Below is a small trained network, with its code and all its weights. Each question gives an input and a target symbol and asks what happens when units are switched off, that is, made to give their printed mean instead of their output.

import numpy as np


def w(rows, s, z=0):
    codes = np.array(rows[::2]) - 128.0
    scale = np.full(codes.shape[1], s)
    scale[-1] = z or s
    return codes * scale


def f(y):
    return y / 2 * (1 + np.tanh(0.7978845608 * (y + 0.044715 * y**3)))


def softmax(a):
    e = np.exp(a - a.max(-1, keepdims=True))
    return e / e.sum(-1, keepdims=True)


def log_softmax(a):
    a = a - a.max(-1, keepdims=True)
    return a - np.log(np.exp(a).sum(-1, keepdims=True))


def net(x, mask):
    ids = ['ΔΘΠΩηψ'.index(c) for c in x.split()]
    T = len(ids)
    res = E[ids] + P[:T]
    u = 0
    for l in range(2):
        q, k, v = (res @ M[l].T for M in (Q, K, V))
        z = softmax(np.where(np.tri(T) > 0, q @ k.T / 4**0.5, -1e9)) @ v
        res = res + np.where(mask[u], z, O[l][:, -1]) @ O[l][:, :-1]
        u += 1
        y = f(res @ A[l][:, :-1].T + A[l][:, -1])
        res = res + np.where(mask[u : u + 16], y, B[l][:, -1]) @ B[l][:, :-1]
        u += 16
    return log_softmax(res[-1] @ U[:, :-1].T + U[:, -1])


Q, K, V, O, A, B = {}, {}, {}, {}, {}, {}
E = w([
[75,131,66],'Δ',
[151,188,63],'Θ',
[50,173,139],'Π',
[125,121,247],'Ω',
[236,193,185],'η',
[122,32,88],'ψ',
],0.013)
P = w([
[92,212,254],'0',
[109,225,177],'1',
[115,199,145],'2',
[129,170,139],'3',
[138,142,144],'4',
[144,138,135],'5',
[143,110,138],'6',
[149,114,128],'7',
[152,97,128],'8',
[152,97,121],'9',
[152,84,118],'10',
[155,75,120],'11',
[149,46,127],'12',
],0.0057)
Q[0] = w([
[124,129,124],'0.h0',
[2,172,211],'0.h0',
[158,128,35],'0.h0',
[87,135,81],'0.h0',
],0.011)
K[0] = w([
[129,127,121],'0.h0',
[9,114,182],'0.h0',
[192,138,33],'0.h0',
[123,121,80],'0.h0',
],0.013)
V[0] = w([
[116,2,105],'0.h0',
[235,59,168],'0.h0',
[159,61,135],'0.h0',
[69,65,98],'0.h0',
],0.0056)
O[0] = w([
[132,211,141,19],'0.h0',
[172,175,1,221],'0.h0',
[143,169,98,121],'0.h0',
[116,174,195,6],'0.h0',
],0.0076,0.0017)
A[0] = w([
[121,133,134,60],'0.n0',
[122,130,138,77],'0.n1',
[159,183,99,66],'0.n2',
[156,107,134,123],'0.n3',
[165,118,132,120],'0.n4',
[142,137,152,149],'0.n5',
[40,94,158,3],'0.n6',
[94,109,157,66],'0.n7',
[123,147,177,153],'0.n8',
[131,132,141,96],'0.n9',
[108,129,150,97],'0.n10',
[156,67,181,45],'0.n11',
[146,248,218,55],'0.n12',
[132,137,135,100],'0.n13',
[148,138,152,157],'0.n14',
[100,190,163,107],'0.n15',
],0.013,0.0042)
B[0] = w([
[85,103,124,54],'0.n0',
[96,102,118,66],'0.n1',
[136,134,81,158],'0.n2',
[155,117,117,203],'0.n3',
[158,101,107,202],'0.n4',
[141,109,103,152],'0.n5',
[123,125,118,124],'0.n6',
[117,100,83,89],'0.n7',
[164,115,90,148],'0.n8',
[110,107,116,84],'0.n9',
[128,104,113,80],'0.n10',
[115,166,154,154],'0.n11',
[106,204,252,254],'0.n12',
[115,115,119,89],'0.n13',
[144,107,99,174],'0.n14',
[165,173,153,127],'0.n15',
],0.029,0.0017)
Q[1] = w([
[252,177,167],'1.h0',
[144,96,139],'1.h0',
[77,94,160],'1.h0',
[144,51,148],'1.h0',
],0.011)
K[1] = w([
[226,2,167],'1.h0',
[137,123,97],'1.h0',
[146,221,67],'1.h0',
[139,141,56],'1.h0',
],0.0099)
V[1] = w([
[104,180,94],'1.h0',
[99,79,153],'1.h0',
[99,172,70],'1.h0',
[96,247,76],'1.h0',
],0.011)
O[1] = w([
[152,147,102,57],'1.h0',
[138,61,104,63],'1.h0',
[146,122,2,4],'1.h0',
[176,205,159,58],'1.h0',
],0.0093,0.0033)
A[1] = w([
[84,120,121,192],'1.n0',
[134,110,69,103],'1.n1',
[67,146,146,50],'1.n2',
[136,169,119,65],'1.n3',
[126,121,115,48],'1.n4',
[79,104,178,144],'1.n5',
[132,110,90,121],'1.n6',
[147,94,159,86],'1.n7',
[104,126,117,95],'1.n8',
[133,109,103,81],'1.n9',
[120,131,166,66],'1.n10',
[2,152,86,13],'1.n11',
[183,98,92,2],'1.n12',
[74,112,107,135],'1.n13',
[161,138,121,126],'1.n14',
[95,89,43,37],'1.n15',
],0.019,0.0056)
B[1] = w([
[101,108,209,153],'1.n0',
[140,150,206,152],'1.n1',
[128,142,57,157],'1.n2',
[96,138,117,158],'1.n3',
[147,110,135,104],'1.n4',
[158,55,97,255],'1.n5',
[145,121,187,148],'1.n6',
[93,192,135,203],'1.n7',
[165,102,226,109],'1.n8',
[153,108,174,127],'1.n9',
[154,111,157,221],'1.n10',
[253,142,131,121],'1.n11',
[183,33,91,160],'1.n12',
[150,43,141,134],'1.n13',
[101,140,102,181],'1.n14',
[59,176,44,140],'1.n15',
],0.036,0.005)
U = w([
[195,211,147,84],'Δ',
[149,245,18,235],'Θ',
[152,158,1,70],'Π',
[190,143,117,3],'Ω',
[139,169,83,159],'η',
[73,114,112,191],'ψ',
],0.0079,0.0052)

Each question gives the input, a string of symbols that net reads in full, and the target symbol t.
The units are the heads (4 rows each of Q, K, V and O) and the neurons (one row each of A and B). Each row of codes is followed by its name. A weight is (code - 128) times the scale printed after its matrix; where a second scale follows, it is the last column's (O, A, B and U).
mask holds one flag per unit, layer by layer, with each layer's heads first. A switched-off unit (its flag False) gives its mean, the last column of its rows in O or B, instead of its output. The means were averaged over made-up inputs and are rounded, as every weight is.
A unit's drop is (log p(t) with every unit on - log p(t) with that unit switched off) / (log p(t) with every unit on - log p(t) with every unit switched off).
The circuit of an input: a set's keep is (log p(t) with only the set's units on - log p(t) with every unit switched off) / (log p(t) with every unit on - log p(t) with every unit switched off). Starting from the 12 units with the biggest drops (on a tie, the unit counted first), units are removed one at a time, each time the one whose removal leaves the highest keep (on an exact tie, the one counted first), for as long as the keep stays at least 0.8.
units of the circuit, in order: the units of the circuit, biggest drop first
most important unit: the unit with the biggest drop
top k neurons: the k neurons with the biggest drops, biggest first
top k neurons in layer l: the k neurons of layer l with the biggest drops, biggest first
drop of u: that unit's drop, to one decimal
input η Δ ψ Θ η η, target Π: top 2 neurons -> (1.n12; 0.n2)
input Θ ψ Θ ψ Θ η η ψ Θ, target ψ: top 2 neurons in layer 1 -> (1.n1; 1.n15)
input ψ ψ Θ ψ Θ η Θ Ω, target Ω: top 2 neurons in layer 0 -> (0.n12; 0.n2)
input ψ ψ Δ ψ Θ ψ Θ Θ Δ ψ, target Θ: units of the circuit, in order -> (1.h0; 1.n5; 1.n10)
input ψ η η ψ η ψ ψ ψ η Δ, target Θ: top 2 neurons -> (0.n12; 0.n2)
input ψ ψ η η Θ Δ, target Θ: top 2 neurons in layer 0 -> (0.n2; 0.n12)
input η η Ω Δ ψ η, target Π: top 2 neurons -> (1.n12; 1.n14)
input η ψ ψ η, target Θ: units of the circuit, in order -> (0.n2; 1.n14; 1.n5)
input Ω ψ η η η Δ, target Π: top neuron -> (1.n2)
input η ψ Θ η η Δ, target Δ: top 4 neurons -> (0.n12; 1.n11; 0.n15; 1.n5)
input η ψ Θ Δ η Π ψ, target Θ: units of the circuit, in order -> (1.h0; 1.n5)
input Δ ψ ψ η Ω, target Ω: units of the circuit, in order -> (1.n5; 0.n12)
input ψ Θ Θ ψ ψ ψ Ω Ω η Π, target Π: units of the circuit, in order -> (1.n2; 0.h0; 1.n5; 1.h0)
input ψ η Π Θ η Θ η η Θ ψ η, target Ω: top 2 neurons -> (0.n12; 1.n12)
input ψ Θ η ψ η ψ Θ Ω η Δ η, target Ω: top 2 neurons -> (0.n12; 0.n2)
input η η ψ Θ Θ ψ ψ ψ η Δ, target Δ: top 2 neurons -> (1.n11; 0.n12)
input ψ Δ Π ψ ψ ψ ψ Ω ψ Ω ψ Θ, target Θ: most important unit -> 0.h0
input ψ Θ Δ ψ ψ ψ Θ ψ ψ ψ η η Θ, target ψ: top 4 neurons -> (1.n15; 1.n1; 0.n12; 1.n6)
input Δ ψ Δ ψ Δ Ω η ψ η ψ Π, target Π: top 4 neurons in layer 0 -> (0.n4; 0.n12; 0.n3; 0.n15)
input Θ Θ ψ η ψ η Π ψ ψ Δ, target Ω: top 2 neurons in layer 1 -> (1.n11; 1.n7)
input η ψ Π Θ ψ η, target Θ: drop of 0.n9 -> 0.0
input Θ ψ Θ η η Ω Ω Δ Δ ψ Ω Δ, target Ω: drop of 0.n3 -> 0.1
